Each row has a name. Each piece below is followed by the name of the row it came from. Each question is about the rows just above it.

[ 1.91  3.10 -0.72  7.07 -1.41  1.92 -2.38  3.24 -0.24] = lafin
[ 0.51 -4.62  3.29  2.57  0.13 -4.04  6.06 -0.32 -0.40] = supa
[-2.70 -5.05  2.08  1.70 -3.75  1.68  1.17  8.07  0.32] = Ril
[ 1.95  1.54  1.16  1.64  1.34 -0.07  3.89  6.59 -6.88] = Zitad
[ 7.65 -0.74  5.22 -4.62  5.29  4.04 -1.43  2.38  1.74] = mip
[-2.90 -4.39  4.66 -2.34  3.57 -1.20 -3.95  4.06 -3.01] = miz
[ 2.10  1.54  7.20  3.93 -2.31 -2.75  4.27 -2.46  0.23] = tosid
[ 1.09  2.10  1.88 -0.74  1.53 -4.88  5.98 -2.21  2.48] = Pitub
[ 4.96 -0.74  1.88  2.10  1.53  3.74  6.44  4.26  1.53] = Zamu
[-6.70 -4.10 -0.22  4.80 -3.82  3.23 -1.65  5.91  4.11] = lig
[ 5.52 -6.53  1.56  3.54  3.32  0.55 -1.76  5.41  0.73] = bub
Where do [-0.74  1.88  2.10  1.53] appear?  Zamu
Where do [-4.62  5.29  4.04 -1.43] appear?  mip
[2.10 1.53] is in which row?  Zamu
find: [ 0.55 -1.76  5.41  0.73]  bub
[1.95 1.54 1.16 1.64] is in which row?  Zitad

[-5.03 -2.49 -0.25 -6.10 -5.98 -5.19  4.03  4.06 -2.69  0.36 -0.24  1.35
 -5.36  0.47 -3.50 -1.74 -3.41 -2.56 -1.23  0.16  0.28 -0.81  5.47 -2.16
 -1.90 -2.27  4.83 -1.21  2.68 -4.71 -3.31 -2.40 -0.41 -2.63  3.39 -3.51] -> kelid
[-5.01  5.93 -2.36  4.72  0.31  3.89 -3.15  2.18 -5.04 -0.67 -2.18  4.36
 -5.56  0.84 -0.41 -4.00  2.21 -4.71 -2.69 -2.94  1.40 -5.50 -5.57  4.98
 -1.84  1.55  5.27 -2.59 -1.07 -2.65 -4.56  1.33  2.24 -1.40 -2.06 -5.74] -> varun
[-5.03 -2.49 -6.10 -5.98 -5.19 -0.25  4.03  4.06 -2.69  0.36 -0.24  1.35
 -5.36  1.12 -3.50 -1.74 -3.41 -2.56 -1.23  0.16  0.28 -0.95  5.47 -2.16
 -1.90 -2.27  4.83 -1.21  2.32 -4.71 -2.85  4.81 -3.85  2.16  1.37  4.11] -> Zeduk
[-5.03 -2.49 -0.25 -6.10 -5.98 -5.19  4.03  4.06 -2.69  0.36 -0.24  1.35
 -5.36  1.12 -3.50 -1.74 -3.41 -2.56 -1.23  0.16  0.28 -0.95  5.47 -2.16
 -1.90 -2.27  4.83 -1.21  2.32 -4.71 -3.31 -2.40 -0.41 -2.63  3.39 -3.51] -> Bur
[-5.03 -2.49 -0.25 -6.10 -5.98 -5.19  4.03  4.06 -2.69  0.36 -0.24  1.35
 -5.36  1.12 -3.50 -1.74 -3.41 -2.56 -1.23 -0.29 -5.50 -3.08 -1.65  5.85
  0.22 -2.41  0.56  5.48 -0.08  4.68  5.18 -3.53  2.91  3.98 -0.03 -0.32] -> Vusur
[-5.03 -2.49 -0.25 -6.10 -5.98 -5.19  4.03  4.06 -2.69  0.36 -0.24  1.35
 -5.36  0.47 -3.50 -1.74 -3.41 -2.56 -1.23  0.16  0.28 -0.81  5.47 -2.16
 -1.90 -2.27  4.83 -1.21  2.68 -4.71 -3.31 -2.40 -0.41 -2.63  3.39 -3.51] is in which row?  kelid
Where do [ 0.28 -0.81  5.47 -2.16 -1.90 -2.27  4.83 -1.21] appear?  kelid
[-5.03 -2.49 -6.10 -5.98 -5.19 -0.25  4.03  4.06 -2.69  0.36 -0.24  1.35
 -5.36  1.12 -3.50 -1.74 -3.41 -2.56 -1.23  0.16  0.28 -0.95  5.47 -2.16
 -1.90 -2.27  4.83 -1.21  2.32 -4.71 -2.85  4.81 -3.85  2.16  1.37  4.11] is in which row?  Zeduk
find: [ 0.84 -0.41 -4.00  2.21 -4.71 -2.69 -2.94  1.40 -5.50 -5.57  4.98]  varun

[0.53 1.10 0.92 2.50 2.99 2.43] = moga
[-0.63 -1.04 -1.25  0.32 -3.11  0.43] = lov
[ 1.90 -1.37  3.10  0.78  5.71  0.95] = Mem
[-0.62  1.64 -1.73 -3.36 -0.52  2.13] = Viza
[ 0.05  2.20  6.24 -0.06 -0.52  2.13] = pir
[ 0.92  2.51  2.99  2.05 -1.38 -2.58] = vas
[ 0.85  2.30  3.01  1.34 -2.14 -2.19] = lezuz
find: [ 0.05  2.20  6.24 -0.06 -0.52  2.13]  pir
find: [ 2.05 -1.38]  vas
find: [2.99 2.43]  moga
find: [ 1.34 -2.14 -2.19]  lezuz
find: [0.92 2.50 2.99]  moga
find: [ 1.64 -1.73 -3.36]  Viza

[-6.16  1.22 -1.24  1.16 -4.83] = Bivo
[-0.50  0.29 -2.33  1.71  0.64] = vife
[ 2.60  1.57  2.85 -4.83  1.16] = ler
[ 1.83 -3.88  1.07  1.36  0.52] = razin
[ 1.83 -3.88  1.07  0.00  1.98] = Rer
[-0.50  0.29 -2.33 -3.68  4.13] = tul
The row with [-0.50  0.29 -2.33  1.71] is  vife
Which row holds [ 1.16 -4.83]?  Bivo
[ 2.85 -4.83  1.16] is in which row?  ler

